Below are the code and all the weights of a small trained network. Each question names an input and a class and asks about switching units off, where a switched-off unit gives its printed mean instead of its output.

import numpy as np


def w(rows, s, z=0):
    codes = np.array(rows[::2]) - 128.0
    scale = np.full(codes.shape[1], s)
    scale[-1] = z or s
    return codes * scale


def norm(h):
    return h / np.sqrt((h * h).mean(-1, keepdims=True) + 1e-5)


def f(y):
    return y / 2 * (1 + np.tanh(0.7978845608 * (y + 0.044715 * y**3)))


def log_softmax(a):
    a = a - a.max(-1, keepdims=True)
    return a - np.log(np.exp(a).sum(-1, keepdims=True))


def net(x, mask):
    res = np.array(x, float).reshape(1, 4) / 4 @ E
    u = 0
    for l in range(2):
        y = f(norm(res) @ A[l][:, :-1].T + A[l][:, -1])
        res = res + np.where(mask[u : u + 12], y, B[l][:, -1]) @ B[l][:, :-1]
        u += 12
    return log_softmax(norm(res)[-1] @ U[:, :-1].T + U[:, -1])


A, B = {}, {}
E = w([
[248,195,134],'x0',
[125,129,126],'x1',
[130,140,9],'x2',
[90,218,143],'x3',
],0.0016)
A[0] = w([
[115,118,103,161],'0.n1',
[82,214,130,49],'0.n2',
[146,60,195,213],'0.n3',
[73,249,165,178],'0.n4',
[78,216,150,103],'0.n5',
[186,2,124,67],'0.n6',
[170,38,124,5],'0.n7',
[198,10,113,149],'0.n8',
[87,130,49,165],'0.n9',
[127,131,124,57],'0.n10',
[60,80,140,171],'0.n11',
[187,8,113,113],'0.n12',
],0.0051,0.0025)
B[0] = w([
[167,129,125,161],'0.n1',
[49,151,116,114],'0.n2',
[148,161,79,252],'0.n3',
[83,209,50,227],'0.n4',
[78,169,97,149],'0.n5',
[56,202,124,176],'0.n6',
[15,182,161,106],'0.n7',
[90,248,93,228],'0.n8',
[199,72,98,204],'0.n9',
[96,106,158,85],'0.n10',
[203,136,108,227],'0.n11',
[49,253,102,200],'0.n12',
],0.0033,0.0018)
A[1] = w([
[227,52,144,150],'1.n1',
[163,212,62,205],'1.n2',
[91,154,212,95],'1.n3',
[164,124,155,4],'1.n4',
[33,64,119,90],'1.n5',
[49,2,146,115],'1.n6',
[146,72,188,94],'1.n7',
[24,48,119,111],'1.n8',
[76,186,177,115],'1.n9',
[103,133,250,109],'1.n10',
[128,128,128,128],'1.n11',
[96,144,232,86],'1.n12',
],0.0048,0.0026)
B[1] = w([
[42,161,151,130],'1.n1',
[110,77,187,255],'1.n2',
[135,95,58,121],'1.n3',
[156,233,77,95],'1.n4',
[195,252,170,125],'1.n5',
[212,135,198,127],'1.n6',
[91,106,86,101],'1.n7',
[205,234,209,133],'1.n8',
[128,83,88,146],'1.n9',
[165,74,11,120],'1.n10',
[128,128,128,128],'1.n11',
[118,89,5,117],'1.n12',
],0.0037,0.0039)
U = w([
[245,175,243,119],'0',
[17,232,69,67],'1',
[88,71,154,251],'2',
[167,2,12,39],'3',
],0.0075,0.0034)

Each question gives the input, the list of numbers given to net, and the class t.
The units are the neurons (one row each of A and B). Each row of codes is followed by its name. A weight is (code - 128) times the scale printed after its matrix; where a second scale follows, it is the last column's (A, B and U).
mask holds one flag per neuron, layer by layer. A switched-off neuron (its flag False) gives its mean, the last column of its row in B, instead of its output. The means were averaged over made-up inputs and are rounded, as every weight is.
A unit's drop is (log p(t) with every unit on - log p(t) with that unit switched off) / (log p(t) with every unit on - log p(t) with every unit switched off).
The circuit of an input: a set's keep is (log p(t) with only the set's units on - log p(t) with every unit switched off) / (log p(t) with every unit on - log p(t) with every unit switched off). Starting from the 12 units with the biggest drops (on a tie, the unit counted first), units are removed one at a time, each time the one whose removal leaves the highest keep (on an exact tie, the one counted first), for as long as the keep stays at least 0.8.
units of the circuit, in order: the units of the circuit, biggest drop first
unit that matters most: the unit with the biggest drop
k most important neurons: the k neurons with the biggest drops, biggest first
k most important neurons of layer l: the k neurons of layer l with the biggest drops, biggest first
input [-1,-1,3,1], class 3: unit that matters most -> 0.n9
input [-2,3,6,4], class 3: units of the circuit, in order -> [0.n9, 0.n12]
input [6,7,4,-7], class 1: 2 most important neurons -> [0.n12, 0.n8]
input [-8,6,-8,2], class 0: 4 most important neurons -> [1.n8, 1.n6, 1.n5, 0.n8]
input [2,2,-3,-2], class 3: 3 most important neurons of layer 1 -> [1.n8, 1.n5, 1.n9]
input [4,7,5,-1], class 2: 3 most important neurons -> [1.n8, 1.n1, 1.n5]
input [2,8,5,-3], class 2: 2 most important neurons -> [1.n2, 0.n4]
input [-6,-6,-4,-5], class 0: 2 most important neurons -> [1.n8, 0.n4]
input [-2,5,4,-3], class 2: 3 most important neurons of layer 1 -> [1.n2, 1.n10, 1.n12]
input [1,-2,1,-1], class 2: 2 most important neurons -> [0.n4, 1.n2]
input [7,-4,-8,3], class 3: 2 most important neurons -> [1.n10, 1.n12]
input [-3,2,-5,-4], class 3: 4 most important neurons of layer 0 -> [0.n4, 0.n5, 0.n2, 0.n11]
input [1,6,-8,-7], class 3: 3 most important neurons of layer 0 -> [0.n4, 0.n5, 0.n2]
input [1,-4,4,-1], class 2: most important neuron -> [1.n1]
input [-1,4,1,-1], class 2: 3 most important neurons of layer 1 -> [1.n8, 1.n5, 1.n6]
input [6,6,7,-8], class 1: 2 most important neurons -> [0.n8, 0.n12]
input [1,6,6,3], class 2: 2 most important neurons of layer 1 -> [1.n1, 1.n10]
input [4,-3,6,4], class 3: 2 most important neurons -> [1.n8, 1.n5]
input [4,2,-6,-4], class 3: 3 most important neurons of layer 1 -> [1.n10, 1.n8, 1.n12]
input [4,4,-5,7], class 1: unit that matters most -> 0.n4
